Each row is followed by its class.
[ 12  14 -31 -46  48  16  -8 -12 -65  34 106 -50 -21 -72 -15  65  -7 -33
  28  26 -46  15   2  23  21  13  45  21   2  -3  54   3  -3] -> Y
[ -7  -6  10  17 -21   1   9  -4  30 -21 -19  10   3  10   5  -8  -6   7
   0  -8  -2   6   0  -9  12  -9  17   7  -3   0  -9  -8  12] -> Y
[-19 -24  55  37 -59   1   3   1  18  -9 -11 -50   1  37  25 -13 -34   8
   4 -18 -30  -8 -26 -11  19   0  39  65   3  13  -5 -20  10] -> V
[  7 -18  11  21 -27   7  12  -8  22  -7 -22  21   0  50  14 -10 -22  12
   4 -24  12 -25   8  -8  20   8 -11 -16  -5  -9 -38   6  -1] -> S
[ 43 -30  25  12 -14  22  19 -31  22   3 -27  24  17  72   4 -23 -20  33
  19   2  26  -8   7   8  38  21  -7 -18 -17   5  -8  15   6] -> H
[-22  28   5 -18   1 -27 -24  -8  -4   2 -62 -29  -7 -16 -14  -4  29  -1
 -12  20  13  34 -20 -14 -46  -6   7  -7   7  32  45  -9   7] -> A
[  1   2 -11   5  -2   9  -2   1  15 -13  -7  18   2  30   8  -7 -10   2
 -14 -12   9 -10   2  -1  -2   5  -6 -16   0  -8 -21   5  -4] -> W
[-13 -17  16 -16   5 -20  -1   4 -20  14  23 -35 -12 -18  -5   0   1  -9
  14  12 -23  18 -16  -4   3  -3  39  -2  -4 -10  34   4  -3] -> H
[ -2  19 -42  -6 -10 -10 -21   5 -37  19   2  29  -5 -15  17  33  -4  -1
  -8 -21   8 -19  -7  28   1  -2   7 -31  15  31  -3   9   9] -> Y
[ 16  12 -12 -17  20   3   5 -20  -8  -1 -13  -3  12  -1 -21  11  15  -7
   8  30  13  35  -6   5 -19   1 -18 -19  -9  16  39  -1  -6] -> G
[ 15 -15  13   4   9 -16  13 -22  24   0 -28 -22  24   5 -20   0  22   6
  37  28 -20  65 -15  -7   8   6  -3  -1 -25  15  50  -5   4] -> F
[ -3   4   9   3  -5   1   0  -8  11 -13 -18   7 -14  24   1 -14  -9   0
  -6  -5   7 -16   7  -9  15   7  -9  13   7  -7 -21   7  -4] -> F
[  4  10 -24 -45  37  36  -5 -22 -13  25  35  38 -33  42 -14  -1 -17   4
  18  -1   8 -21  51   7  52  27  15 -18  11 -10   5  14 -27] -> Y
[ 13  26 -45 -44  58  12  -7 -14 -31  18  45  15 -12 -25 -28  27  17 -18
  -5  14   6   8  27  12 -14   8 -15 -53  10 -14  16  17 -28] -> S
[  3   3 -38 -20   8  17   2 -35  -7  51 -50  40  11  64 -10  -2  10  24
  63  14  27   9  16  19  17  22 -14 -32   3  65  50   7  -8] -> G
[-10  -2  -9  -6 -12 -22 -13  18 -18  22   7  19 -26  23  15   2 -23  -6
   7 -27   9 -38   2  10  37   9   9 -18  12 -13 -29  10 -13] -> F
[  6 -18 -20 -14   5   0   9  -3  10  35  26  10   1  21  -1  -5  -9  13
  25 -17   0  -8  22  -3  34  14  35  -4   0 -12   4   8   3] -> A
[ 13 -15  11  13 -10  17   9 -15  36 -14 -18  16  11  57  -1 -23 -10  20
   2  -1   1   6  15  -6  27   6   7  -5  -3  -6 -13  -5  -5] -> V
[ -6  27 -51 -54  54  -9 -31  13 -59  36  33   0 -30 -48 -12  35  16 -26
   9  15 -11   2   4  21   0  -2   9 -65  14   4  22  19 -19] -> Q
[-41 -21  35  -3 -33  -2  12  -8  46 -10 -67  14 -13  90  -7 -57  -8  19
  26  -4  20   1  15 -29  21   5   6  25  -4   8   6 -10 -18] -> G
[ 19   3   0   6  18   9  16 -28  13  -6  11 -20  22 -17 -18   9  15  -6
  -1  16 -15  42  -7  -7  -6   9 -15  21 -13   9  34   0   4] -> F
[ 14  45 -38 -61  70  -6 -31 -29 -29  33 -31  32 -19  10 -39  11  29 -12
  32  51  26  32  22  14   5  18 -32 -78   6  18  40  13 -31] -> F
[  7  -3 -37 -21  27  12  12 -26 -26  38  26 -20  11 -16 -14  34  13  -4
  44   8 -21  25   6   8   0  15   5 -11  -2  29  48   9  -4] -> S
[-20  -6   9  18 -24 -11   1  11  20  -4 -36 -14   4  -5  12  -7   3   1
   2 -11  -8   8 -19  -8  -7 -17   7  -5   0  16  -6  -2  14] -> Q
[-59   8  23 -29  12 -59 -29  25  30 -21 -36  -7 -37  -9 -25 -17  31 -25
   8  21 -20  55   4 -29   2 -24  54 -38   2 -31  22 -26 -28] -> Y
[-20  30 -18 -46  41   9 -28  -1 -29  14  16 -17 -39 -24 -15  13   8 -23
   0  21  -9   1  10   3  -6  -1   8 -23  18   3  12  13 -18] -> Q
[  5  48 -38 -18  -2 -23 -51   8 -48   1 -40  22 -34 -13  15  23   3 -19
 -60  -8  43 -49  -9   9 -35  -1 -12 -47  36   8 -34  13   6] -> A
[-15  60 -22 -39  36   7 -30 -44  -1  18 -90  38 -18  43 -26 -17  27  -1
   2  31  48  22  21  -3 -29  13 -47 -36  29  63  26   7 -22] -> F
[-42 -13  65   9 -27 -36  -5  -1  54 -41 -85  -1 -13  46 -10 -61  11   7
 -16  13  17  28  -3 -41 -14 -16  13  -1  -7 -18  -1 -14 -10] -> H
[ -2  -4  -1   0  13 -25  14   8   4 -27  21 -26  12 -51 -14  13  22 -18
 -25   2 -23  44 -15 -14 -39 -21  -3 -18 -12 -28  16  -3  -3] -> S
[-39  19 -13 -34  21 -18 -12 -15  23  14 -80  21  -6  28 -32 -20  44   1
  19  20  19  51  25 -22 -24  -1  -8 -53   4  16  33  -5 -25] -> S
[ -5   3  22  36 -42  19  16 -14  -3 -26  14 -39  10 -21  19  13 -26  -8
 -42 -26  -4 -17 -26 -17 -41  -6 -20  60   0  13 -17   2  19] -> S
[ 36 -28 -41  -7  13 -11   1   4 -16  26  11  27  23  26   3  18   5  17
  42   1 -17  14   4  30  53  11  18 -67 -12  -3   9   6  -3] -> V
[ 15  23 -10 -25  48 -29 -11  -4 -20 -30 -13 -17   5 -64 -33  12  51 -20
 -39  48   4  57 -22   7 -56 -17 -15 -61  -6 -18  48   3  -4] -> H
[  3  -5 -13 -11  -4  -4  -2 -12   4  53 -13   0   0  31   5   4 -10  16
  48  -8   9  -2   5   6  27  16  37 -12   6  31  17   2  10] -> A
[ 15 -34  -6  15  -9  13  20  -2  14   3  32  -9  26  13   6   7 -13   7
  25  -9 -28  11 -11  -2  20   9  18  19 -24  -2  16   4   8] -> W
[ 34 -27 -18  -5  -3   0   1  -3 -48  56  53  -4 -10  23  25  40 -42   3
  60 -20 -23 -36 -10  32  78  32  24  -7  -8  10   2  19   3] -> F
[-16  40 -38  -5  -3  25 -26  -9  -4  -4 -63  44 -19  43  14 -10  -4   1
 -24  -7  45 -49   8   8 -26   5 -27 -24  38  37 -36  11  -2] -> W
[  3  16  42  -2 -13 -13 -21   7  10 -58 -22 -14 -31  -5   1   1 -12 -17
 -46  11   3   4 -11 -20  -5 -14  11  -6  -8 -41 -29  -4   0] -> Y
[ 32 -10 -13  -7   0   8  13  16 -21 -18  36  17 -16  11  10   6 -33  -7
 -16 -14  21 -50   3  13  25   0  -4 -19   1 -42 -44  15  -7] -> G
[ 59   2   1 -33  48  17   1 -41  16   2  -5  -3  10  19 -35   2  16  12
  10  41  12  51  19  -4   8  21  -1 -31 -19  -4  35   3  -7] -> A
[-40   5 -19   4  -4 -12   0  11   6  11 -16 -15   4 -33   3  -1  18 -10
  10  -6 -16  16 -12  -5 -18 -21  13  -4  12  27  10  -3  10] -> Q
[ -5  -2   4  13  12 -40   5  -2  54 -35 -82  10  40   9 -19 -19  51  -1
  -5  26  -7  87 -19 -17 -44 -20 -15 -43 -20   4  44 -22   2] -> W
[-21  -9  -5 -34  42 -14  -4  13  33   4   8  -7 -15   9 -30 -14  21 -18
  37  26 -24  43  16 -20  16  -2  48 -36  -6 -38  25  -8 -30] -> W
[  3   2  -2  18  -5  -6  -4  14  22 -44 -20   5   5  -3   5  -3   4  -7
 -33   2   0   2 -14 -10 -21 -11  -6 -22  -7 -29 -25   0   4] -> W
[-24   9  -2  -1  12  10  10 -21  40   1 -44  -9  17  -5 -18 -20  28   2
  14  18  -3  52   3 -21 -26 -15  -8  -1  -1  36  31  -6   6] -> Q
[ -2  -3   0   1   0 -19   4   7   3 -30  15 -20   5 -44  -9  15  14 -13
 -15   8 -25  37 -17  -9 -10 -18  17   0 -14 -19  22  -6   9] -> Y
[  3  20 -28 -16  34  -2   1 -18   2   1 -11   1  13 -29 -31   6  38  -7
   3  27  -2  42   3  -1 -18   2 -18 -11  -1  14  40   6  -4] -> F
[ 32   2 -47  -9  34  16   6 -27 -18  31  15  -2  37  -9 -15  29  21   8
  40  28 -20  44  -1  26  10  10   3 -37  -5  39  50  -1   5] -> V
[-48  17 -14 -14   0  -5 -12  20   5 -16 -12   9 -29 -11   1 -21   4 -11
 -35 -17   8 -20   7 -14 -16 -17  -3 -12  19 -11 -26   7 -10] -> Q
[ -8 -17  12  23 -19  -4  10   5  52 -16 -41  19  14  53   9 -26  -4  13
   7 -12   2  11  -2 -13   7  -1   6 -17 -11 -10 -14  -5   2] -> W
[ 40 -16  38  50 -51  33  21 -49  29  -9 -55  -2  28  73  25  -7 -40  30
  14 -11  24 -16 -14  -4  28  28 -38  54 -18  49 -19   4  28] -> F
[ 16 -11 -15 -12  12  31  -5   6 -11  -2  63   3 -22  13   7  12 -34  -7
  -4  -8 -11 -38  12   3  29  16  18   2  -4 -39 -28  16 -12] -> W
[-18   6 -50  -8  37 -28  16 -17  23  25 -29  23  40 -20 -30   6  63   0
  37  10 -14  77   7   2 -37 -15  -5 -60   3  42  65  -5  -6] -> S
[ -8   0 -49  24 -19  33  26 -12  -5  20  21  21  20  -5  17   9 -12  14
   1 -44   8 -42  10  12 -13   1 -14  14  23  37 -26  17  15] -> S
[ 19 -19   4 -14  30  -1  15 -10  13   3  28 -40  20 -33 -24  14  22  -7
  30  28 -41  68 -10  -5   3  -6  12 -11 -29  -6  55   4   3] -> Q
[ -4  10 -22  28 -25  30   0 -16  26  -6 -59  42  14  59  21 -19 -12  19
  -5 -20  31 -36   9   0  -8   7 -24  -2  16  38 -37   8  12] -> W
[-16  29 -43  -3   1  -5 -22 -11  -9   4 -59  30  16  11  -6  -2  34  11
 -15   8  15  15   1  11 -31  -6 -20 -36  20  48  20  -1  -1] -> V
[-39 -24  56  17 -43 -71 -16  42  28 -24 -14 -51 -25 -14  12 -15  -6 -18
 -12 -10 -32  12 -39 -30  -3 -26  64  16  -2 -45  -8 -26   8] -> A
[  9  15 -30   2  -3  11  -3 -20 -39  20  33 -19  11 -40   9  47  -7  -7
   9  -4 -14   5 -20  22 -11   2   9  17   7  53  35   4  20] -> Y
[-26  24   2 -22  27  26  -6   4  20 -46  21 -19 -32 -11 -20 -18   3 -27
 -45  14  -3 -12  13 -24 -25  -4   9  29  17 -42 -15  -1 -20] -> W
[-13  12  -2 -40  30 -21 -35  23 -20 -22  24  -3 -43  -7 -19  -1   8 -19
 -31  19 -14   4  12  -6   7  -6  27 -41   8 -57   1   0 -39] -> V
[ -21   33  -67  -20   16  -18  -12   27  -76    6   66  -33  -16 -114
    2   44   11  -43  -50  -11   14  -37  -29   15  -53  -19   12  -17
   35   -5   -6   17    5] -> H
